Below are the code and all the weights of a small trained network. Each question names an input and a target symbol and asks about switching units off, where a switched-off unit gives its printed mean instead of its output.

import numpy as np


def w(rows, s, z=0):
    codes = np.array(rows[::2]) - 128.0
    scale = np.full(codes.shape[1], s)
    scale[-1] = z or s
    return codes * scale


def norm(h):
    return h / np.sqrt((h * h).mean(-1, keepdims=True) + 1e-5)


def f(y):
    return np.maximum(y, 0)


def softmax(a):
    e = np.exp(a - a.max(-1, keepdims=True))
    return e / e.sum(-1, keepdims=True)


def log_softmax(a):
    a = a - a.max(-1, keepdims=True)
    return a - np.log(np.exp(a).sum(-1, keepdims=True))


def net(x, mask):
    ids = ['ΓΘβμσφω'.index(c) for c in x.split()]
    T = len(ids)
    res = E[ids] + P[:T]
    u = 0
    for l in range(2):
        q, k, v = (norm(res) @ M[l].T for M in (Q, K, V))
        z = softmax(np.where(np.tri(T) > 0, q @ k.T / 2**0.5, -1e9)) @ v
        res = res + np.where(mask[u], z, O[l][:, -1]) @ O[l][:, :-1]
        u += 1
        y = f(norm(res) @ A[l][:, :-1].T + A[l][:, -1])
        res = res + np.where(mask[u : u + 4], y, B[l][:, -1]) @ B[l][:, :-1]
        u += 4
    return log_softmax(norm(res)[-1] @ U[:, :-1].T + U[:, -1])


Q, K, V, O, A, B = {}, {}, {}, {}, {}, {}
E = w([
[60,108,127,217,87,54,73],'Γ',
[117,123,84,164,101,63,73],'Θ',
[90,101,105,107,235,143,119],'β',
[154,195,117,133,166,82,160],'μ',
[131,151,178,104,81,67,64],'σ',
[172,75,37,100,94,2,162],'φ',
[162,151,149,204,70,158,111],'ω',
],0.024)
P = w([
[158,90,39,173,56,113,162],'0',
[66,108,121,174,78,111,157],'1',
[98,154,91,122,87,94,144],'2',
[121,121,149,134,98,97,104],'3',
[110,154,104,127,124,112,3],'4',
[140,130,160,70,123,65,122],'5',
[112,78,199,181,99,126,149],'6',
],0.0068)
Q[0] = w([
[154,158,128,159,199,1,79],'L0H1',
[141,128,81,131,67,60,61],'L0H1',
],0.0096)
K[0] = w([
[90,198,164,142,155,90,166],'L0H1',
[95,165,165,1,103,56,134],'L0H1',
],0.0079)
V[0] = w([
[45,10,118,96,242,47,186],'L0H1',
[182,254,87,24,217,21,34],'L0H1',
],0.0059)
O[0] = w([
[132,110,91,202,10,118,193,14],'L0H1',
[153,107,213,131,126,136,180,250],'L0H1',
],0.011,0.0025)
A[0] = w([
[137,138,126,102,98,123,127,157],'L0N1',
[48,153,171,137,97,155,51,5],'L0N2',
[81,183,150,169,189,2,115,76],'L0N3',
[150,103,56,96,108,147,189,128],'L0N4',
],0.0097,0.0015)
B[0] = w([
[254,76,212,93,164,165,66,149],'L0N1',
[132,154,151,105,173,37,129,235],'L0N2',
[134,69,121,148,138,132,187,254],'L0N3',
[109,150,100,181,147,132,20,177],'L0N4',
],0.0099,0.0055)
Q[1] = w([
[190,42,123,89,150,92,120],'L1H1',
[161,2,141,178,144,44,121],'L1H1',
],0.009)
K[1] = w([
[133,129,209,169,144,127,131],'L1H1',
[201,175,255,119,115,151,141],'L1H1',
],0.0098)
V[1] = w([
[91,68,105,66,15,45,2],'L1H1',
[130,182,138,198,106,244,44],'L1H1',
],0.0058)
O[1] = w([
[138,98,125,36,79,187,102,141],'L1H1',
[106,70,112,248,82,109,55,254],'L1H1',
],0.016,0.00098)
A[1] = w([
[106,7,105,50,81,114,64,107],'L1N1',
[51,210,245,74,47,79,99,82],'L1N2',
[152,217,170,195,221,100,50,252],'L1N3',
[218,134,47,3,10,179,235,88],'L1N4',
],0.0051,0.0024)
B[1] = w([
[40,252,211,81,148,189,134,177],'L1N1',
[32,205,172,102,241,167,59,160],'L1N2',
[189,123,79,174,202,201,158,254],'L1N3',
[142,86,134,221,194,157,132,167],'L1N4',
],0.011,0.0066)
U = w([
[124,97,162,125,117,194,151,99],'Γ',
[139,181,88,121,150,97,146,3],'Θ',
[255,83,15,108,178,146,48,197],'β',
[177,92,238,24,162,38,68,94],'μ',
[124,68,93,199,94,4,89,147],'σ',
[172,212,108,167,190,7,221,87],'φ',
[57,247,79,106,110,78,125,185],'ω',
],0.0073,0.003)

Each question gives the input, a string of symbols that net reads in full, and the target symbol t.
The units are the heads (2 rows each of Q, K, V and O) and the neurons (one row each of A and B). Each row of codes is followed by its name. A weight is (code - 128) times the scale printed after its matrix; where a second scale follows, it is the last column's (O, A, B and U).
mask holds one flag per unit, layer by layer, with each layer's heads first. A switched-off unit (its flag False) gives its mean, the last column of its rows in O or B, instead of its output. The means were averaged over made-up inputs and are rounded, as every weight is.
A unit's drop is (log p(t) with every unit on - log p(t) with that unit switched off) / (log p(t) with every unit on - log p(t) with every unit switched off).
The circuit of an input: a set's keep is (log p(t) with only the set's units on - log p(t) with every unit switched off) / (log p(t) with every unit on - log p(t) with every unit switched off). Starting from all 10 units, units are removed one at a time, each time the one whose removal leaves the highest keep (on an exact tie, the one counted first), for as long as the keep stays at least 0.8.
units of the circuit, in order: the units of the circuit, biggest drop first
k most important neurons: the k neurons with the biggest drops, biggest first
k most important neurons of layer l: the k neurons of layer l with the biggest drops, biggest first
drop of u: that unit's drop, to one decimal
input Γ φ Γ, target ω: units of the circuit, in order	[L1H1, L0H1]
input φ Θ φ φ ω, target Γ: units of the circuit, in order	[L1H1, L0H1]
input Γ σ Γ Θ, target μ: units of the circuit, in order	[L1H1, L0H1]
input μ φ β, target φ: units of the circuit, in order	[L1H1, L0H1]
input Θ φ Θ, target Γ: units of the circuit, in order	[L1H1, L1N4, L0H1, L1N1]
input φ Γ ω μ φ, target φ: units of the circuit, in order	[L0H1, L1H1]
input Θ σ ω, target μ: units of the circuit, in order	[L1H1, L0N3, L1N3]
input ω ω Θ ω σ φ, target μ: units of the circuit, in order	[L0H1, L1N1, L1H1]
input μ μ ω, target φ: units of the circuit, in order	[L1H1]
input ω μ Γ ω ω ω ω, target β: 2 most important neurons	[L1N3, L1N1]
input ω ω μ Θ, target φ: units of the circuit, in order	[L0H1, L1H1]
input φ φ φ φ ω, target Γ: units of the circuit, in order	[L1H1, L0H1, L1N4, L1N3]
input φ μ μ Θ ω, target φ: units of the circuit, in order	[L1H1, L0H1]
input Θ β Γ, target ω: 2 most important neurons	[L1N1, L1N2]
input ω β β ω, target σ: units of the circuit, in order	[L1H1]
input ω φ μ Θ ω φ, target σ: 4 most important neurons	[L0N3, L0N4, L1N3, L0N2]
input μ ω Γ φ σ φ, target μ: 2 most important neurons of layer 0	[L0N1, L0N3]
input φ σ Γ, target μ: drop of L1H1	0.7
input Θ φ φ ω ω μ Γ, target φ: drop of L1H1	0.8
input φ μ μ Γ φ, target φ: units of the circuit, in order	[L1H1]
input φ φ φ φ φ β, target Γ: drop of L0H1	0.8
input ω ω ω, target β: drop of L1N3	0.2
